Below are the code and all the weights of a small trained network. Each question names an input and a class and asks about switching units off, where a switched-off unit gives its printed mean instead of its output.

import numpy as np


def w(rows, s, z=0):
    codes = np.array(rows[::2]) - 128.0
    scale = np.full(codes.shape[1], s)
    scale[-1] = z or s
    return codes * scale


def f(y):
    return y / 2 * (1 + np.tanh(0.7978845608 * (y + 0.044715 * y**3)))


def log_softmax(a):
    a = a - a.max(-1, keepdims=True)
    return a - np.log(np.exp(a).sum(-1, keepdims=True))


def net(x, mask):
    res = np.array(x, float).reshape(1, 6) / 4 @ E
    y = f(res @ A[0][:, :-1].T + A[0][:, -1])
    res = res + np.where(mask, y, B[0][:, -1]) @ B[0][:, :-1]
    return log_softmax(res[-1] @ U[:, :-1].T + U[:, -1])


A, B = {}, {}
E = w([
[255,86,143,132,245,156],'x0',
[159,158,95,70,106,160],'x1',
[108,223,181,61,96,31],'x2',
[117,50,226,56,143,143],'x3',
[37,60,48,106,223,128],'x4',
[162,32,25,18,175,24],'x5',
],0.0075)
A[0] = w([
[138,175,195,131,171,26,211],'neuron 0',
[146,92,194,146,162,101,204],'neuron 1',
[79,73,162,103,99,103,197],'neuron 2',
[218,121,140,134,40,219,169],'neuron 3',
[51,226,132,79,63,65,184],'neuron 4',
[119,33,133,53,97,63,209],'neuron 5',
[161,83,100,123,161,152,254],'neuron 6',
[56,54,170,73,207,234,149],'neuron 7',
[160,113,69,36,246,90,118],'neuron 8',
[135,90,25,234,121,132,190],'neuron 9',
],0.013,0.0039)
B[0] = w([
[189,108,140,179,66,128,195],'neuron 0',
[175,110,157,178,131,148,180],'neuron 1',
[99,91,163,102,126,130,170],'neuron 2',
[135,215,169,86,194,102,217],'neuron 3',
[70,179,87,116,56,70,240],'neuron 4',
[129,60,127,40,129,147,222],'neuron 5',
[138,148,88,156,177,117,207],'neuron 6',
[74,56,137,194,195,65,218],'neuron 7',
[177,122,5,127,153,94,254],'neuron 8',
[118,130,148,113,104,245,209],'neuron 9',
],0.026,0.014)
U = w([
[76,139,99,173,145,254,63],'0',
[219,109,14,114,175,117,165],'1',
[86,61,141,205,190,116,139],'2',
[231,121,176,176,86,87,2],'3',
[173,189,162,112,199,127,133],'4',
[65,182,80,158,47,98,206],'5',
[141,56,137,23,71,75,174],'6',
],0.0093,0.0016)

Each question gives the input, the list of numbers given to net, and the class t.
The units are the neurons (one row each of A and B). Each row of codes is followed by its name. A weight is (code - 128) times the scale printed after its matrix; where a second scale follows, it is the last column's (A, B and U).
mask holds one flag per neuron, in row order. A switched-off neuron (its flag False) gives its mean, the last column of its row in B, instead of its output. The means were averaged over made-up inputs and are rounded, as every weight is.
A unit's drop is (log p(t) with every unit on - log p(t) with that unit switched off) / (log p(t) with every unit on - log p(t) with every unit switched off).
The circuit of an input: a set's keep is (log p(t) with only the set's units on - log p(t) with every unit switched off) / (log p(t) with every unit on - log p(t) with every unit switched off). Starting from all 10 units, units are removed one at a time, each time the one whose removal leaves the highest keep (on an exact tie, the one counted first), for as long as the keep stays at least 0.8.
circuit, biggest first: the units of the circuit, biggest drop first
most important unit: the unit with the biggest drop
k most important neurons: the k neurons with the biggest drops, biggest first
drop when u is switched off: that unit's drop, to one decimal
input [-1,4,0,-3,0,-2], class 5: 2 most important neurons -> [neuron 5; neuron 8]
input [-3,4,-2,-2,0,-6], class 5: circuit, biggest first -> [neuron 5]
input [6,5,2,6,-3,-1], class 4: 2 most important neurons -> [neuron 3; neuron 8]
input [-6,5,-3,8,-2,-3], class 2: 2 most important neurons -> [neuron 7; neuron 5]
input [-1,-4,0,0,-6,3], class 3: circuit, biggest first -> [neuron 8; neuron 0]
input [-7,-7,-5,5,-4,0], class 6: 3 most important neurons -> [neuron 6; neuron 2; neuron 7]
input [-3,1,-3,1,-2,1], class 4: circuit, biggest first -> [neuron 8; neuron 4; neuron 7]
input [-1,-5,-5,0,-3,-1], class 0: circuit, biggest first -> [neuron 9; neuron 8]
input [7,-4,-7,6,-4,-7], class 4: 3 most important neurons -> [neuron 3; neuron 2; neuron 0]
input [2,7,0,7,-1,-1], class 2: 2 most important neurons -> [neuron 7; neuron 8]
input [-6,8,-5,-5,-2,2], class 5: 2 most important neurons -> [neuron 4; neuron 5]
input [4,-8,8,6,-3,2], class 3: 2 most important neurons -> [neuron 0; neuron 1]
input [-8,1,4,-4,7,5], class 6: 3 most important neurons -> [neuron 5; neuron 2; neuron 6]
input [1,4,5,8,-2,-2], class 6: circuit, biggest first -> [neuron 6]
input [-1,4,8,0,2,3], class 6: 2 most important neurons -> [neuron 5; neuron 6]
input [3,-7,8,2,1,1], class 3: 2 most important neurons -> [neuron 0; neuron 1]
input [-3,3,-2,7,-7,3], class 6: drop when neuron 5 is switched off -> 0.3
input [-3,4,7,-7,5,3], class 5: drop when neuron 4 is switched off -> 1.4
input [-8,3,-7,6,7,-6], class 2: drop when neuron 4 is switched off -> 0.0
input [-4,-6,8,-8,-1,8], class 5: drop when neuron 4 is switched off -> 2.6
input [-8,-8,-2,-4,6,6], class 6: most important unit -> neuron 5
